Here is a tiny trained network, its code and every weight. The questions are about switching its units off for an input and a target symbol, where a switched-off unit gives its printed mean instead of its output.

import numpy as np


def w(rows, s, z=0):
    codes = np.array(rows[::2]) - 128.0
    scale = np.full(codes.shape[1], s)
    scale[-1] = z or s
    return codes * scale


def norm(h):
    return h / np.sqrt((h * h).mean(-1, keepdims=True) + 1e-5)


def f(y):
    return np.maximum(y, 0)


def softmax(a):
    e = np.exp(a - a.max(-1, keepdims=True))
    return e / e.sum(-1, keepdims=True)


def log_softmax(a):
    a = a - a.max(-1, keepdims=True)
    return a - np.log(np.exp(a).sum(-1, keepdims=True))


def net(x, mask):
    ids = ['αγδεζηλμστφψω'.index(c) for c in x.split()]
    T = len(ids)
    res = E[ids] + P[:T]
    r = norm(res)
    for j in range(3):
        rows = slice(2 * j, 2 * j + 2)
        q, k, v = (r @ M[0][rows].T for M in (Q, K, V))
        z = softmax(np.where(np.tri(T) > 0, q @ k.T / 2**0.5, -1e9)) @ v
        o = O[0][rows]
        res = res + np.where(mask[j], z, o[:, -1]) @ o[:, :-1]
    y = f(norm(res) @ A[0][:, :-1].T + A[0][:, -1])
    res = res + np.where(mask[3:11], y, B[0][:, -1]) @ B[0][:, :-1]
    return log_softmax(norm(res)[-1] @ U[:, :-1].T + U[:, -1])


Q, K, V, O, A, B = {}, {}, {}, {}, {}, {}
E = w([
[119,166,79,109,93,163,109,126,94],'α',
[102,249,184,176,11,124,171,70,142],'γ',
[159,145,127,107,123,154,119,130,104],'δ',
[159,140,118,118,89,147,91,145,115],'ε',
[128,142,81,136,121,131,139,166,84],'ζ',
[139,103,108,176,131,113,119,150,94],'η',
[120,119,84,154,96,127,89,146,89],'λ',
[167,92,158,155,115,122,84,144,108],'μ',
[171,112,142,150,143,121,130,161,106],'σ',
[156,103,157,148,137,127,111,123,94],'τ',
[153,121,114,153,105,116,106,171,106],'φ',
[116,133,101,132,137,141,120,126,77],'ψ',
[135,121,116,135,108,143,81,109,97],'ω',
],0.0014)
P = w([
[155,146,129,165,134,202,160,129,137],'0',
[123,128,125,53,138,67,118,117,118],'1',
[162,107,121,69,105,102,160,115,96],'2',
[150,72,109,91,106,129,184,99,143],'3',
[122,98,132,131,128,195,180,129,166],'4',
[107,139,135,162,181,183,128,123,183],'5',
[137,171,111,148,196,119,102,99,187],'6',
[181,166,100,119,160,84,119,100,128],'7',
[175,90,57,128,118,77,190,58,105],'8',
[155,62,95,184,66,166,185,116,59],'9',
[134,95,108,224,123,249,143,178,97],'10',
],0.0018)
Q[0] = w([
[50,149,184,195,174,244,83,205,158],'H0',
[119,26,157,130,16,230,230,185,14],'H0',
[191,153,91,207,136,178,143,90,127],'H1',
[215,147,112,157,111,142,136,83,108],'H1',
[109,23,162,141,1,245,231,201,20],'H2',
[210,94,74,49,71,17,168,41,71],'H2',
],0.0057)
K[0] = w([
[238,151,101,82,78,54,127,124,2],'H0',
[135,252,133,176,195,86,46,127,127],'H0',
[113,171,181,167,72,106,175,85,127],'H1',
[74,181,166,167,111,127,163,118,152],'H1',
[147,239,129,170,199,85,34,132,111],'H2',
[33,109,141,175,192,203,110,143,250],'H2',
],0.0071)
V[0] = w([
[63,98,143,144,190,153,154,31,60],'H0',
[156,175,123,87,217,111,252,161,138],'H0',
[160,63,71,94,152,163,126,160,99],'H1',
[120,187,181,144,32,46,205,72,137],'H1',
[87,87,74,206,96,62,163,211,88],'H2',
[64,221,46,99,73,150,140,93,124],'H2',
],0.0037)
O[0] = w([
[63,112,242,162,162,231,65,107,70,120],'H0',
[34,125,182,88,160,62,241,71,121,181],'H0',
[165,142,192,57,142,115,61,146,87,128],'H1',
[97,222,129,252,124,164,156,135,140,248],'H1',
[138,66,80,150,41,125,143,81,21,31],'H2',
[166,104,78,105,231,165,91,12,124,111],'H2',
],0.0038,0.0016)
A[0] = w([
[155,127,56,139,3,84,155,190,110,85],'N0',
[123,130,120,185,99,97,164,39,65,166],'N1',
[74,220,174,199,100,167,178,147,162,232],'N2',
[121,124,157,151,61,109,132,158,51,136],'N3',
[165,95,135,13,109,113,128,163,90,245],'N4',
[138,193,121,179,170,153,175,120,81,252],'N5',
[124,175,252,162,52,162,127,92,159,149],'N6',
[219,137,27,151,216,151,141,13,125,79],'N7',
],0.0033,0.0022)
B[0] = w([
[143,80,235,75,143,97,87,10,192,174],'N0',
[143,157,59,150,192,194,117,204,155,179],'N1',
[174,73,168,83,166,77,80,128,78,254],'N2',
[133,239,189,176,120,183,138,73,121,170],'N3',
[82,129,40,226,127,175,158,146,154,228],'N4',
[156,107,178,83,133,99,100,80,142,219],'N5',
[120,136,48,28,94,130,128,141,82,180],'N6',
[136,166,240,73,51,2,131,174,56,191],'N7',
],0.0032,0.0048)
U = w([
[186,152,209,41,146,68,87,57,75,252],'α',
[175,139,184,188,201,72,116,117,94,153],'γ',
[64,141,109,82,251,142,183,145,242,125],'δ',
[197,166,18,112,124,68,146,224,208,125],'ε',
[89,81,10,113,169,87,218,88,34,68],'ζ',
[77,135,107,238,62,233,145,71,73,161],'η',
[193,69,40,133,44,115,56,139,40,96],'λ',
[136,136,180,162,12,140,77,189,243,72],'μ',
[3,119,162,144,68,75,249,152,156,138],'σ',
[45,181,189,86,93,190,116,251,75,94],'τ',
[169,83,35,156,56,83,182,34,217,41],'φ',
[35,52,146,86,216,207,95,69,75,32],'ψ',
[182,144,82,133,192,232,17,195,167,85],'ω',
],0.0069,0.0019)

Each question gives the input, a string of symbols that net reads in full, and the target symbol t.
The units are the heads (2 rows each of Q, K, V and O) and the neurons (one row each of A and B). Each row of codes is followed by its name. A weight is (code - 128) times the scale printed after its matrix; where a second scale follows, it is the last column's (O, A, B and U).
mask holds one flag per unit, heads first, then neurons. A switched-off unit (its flag False) gives its mean, the last column of its rows in O or B, instead of its output. The means were averaged over made-up inputs and are rounded, as every weight is.
A unit's drop is (log p(t) with every unit on - log p(t) with that unit switched off) / (log p(t) with every unit on - log p(t) with every unit switched off).
The circuit of an input: a set's keep is (log p(t) with only the set's units on - log p(t) with every unit switched off) / (log p(t) with every unit on - log p(t) with every unit switched off). Starting from all 11 units, units are removed one at a time, each time the one whose removal leaves the highest keep (on an exact tie, the one counted first), for as long as the keep stays at least 0.8.
units of the circuit, in order: the units of the circuit, biggest drop first
unit that matters most: the unit with the biggest drop
k most important neurons: the k neurons with the biggest drops, biggest first
heads that matter: for each layer, one digit per head in row order, 1 if its drop is at least 0.15 and else 0, layers parted by /
input τ ω λ η α σ, target λ: unit that matters most	H2
input ε η τ, target ε: units of the circuit, in order	H0, N2
input φ σ ζ α ε ω μ λ η δ, target μ: heads that matter	111
input ω σ μ α ψ ω σ δ ω ψ ζ, target δ: units of the circuit, in order	H2, H0
input η α σ γ σ λ, target α: heads that matter	001
input φ η η ε τ ε, target η: heads that matter	011
input τ α λ η σ ω μ, target η: heads that matter	011
input ω ω ω φ ε τ γ α ζ γ φ, target α: units of the circuit, in order	N7, H2
input ε η δ τ, target ε: heads that matter	111
input ψ σ ω λ φ ε τ ζ ε ω η, target ζ: units of the circuit, in order	H0, H2
input γ δ γ ω, target γ: heads that matter	010
input ε η ζ ε ω ζ ζ δ γ η σ, target α: 2 most important neurons	N2, N4
input δ ω σ δ λ α, target σ: units of the circuit, in order	H0, H2
input σ σ ω δ λ φ μ, target δ: unit that matters most	H1
input γ η α ζ ω δ τ η α λ φ, target α: 3 most important neurons	N4, N0, N2
input η τ φ ω φ, target τ: heads that matter	011
input φ η ζ, target φ: heads that matter	100
input τ ω μ, target τ: heads that matter	111
input η η τ, target η: heads that matter	000
input ψ ω λ τ σ ψ σ ω η μ, target σ: unit that matters most	H1
input ζ τ λ ζ φ τ σ ω, target φ: heads that matter	111
input φ μ φ λ φ γ, target α: heads that matter	000
input φ φ φ μ μ α η λ ψ δ, target η: heads that matter	010
input μ μ τ ε λ ψ δ δ σ γ, target α: 3 most important neurons	N2, N4, N6
input φ δ μ γ ω λ, target α: 3 most important neurons	N2, N4, N0
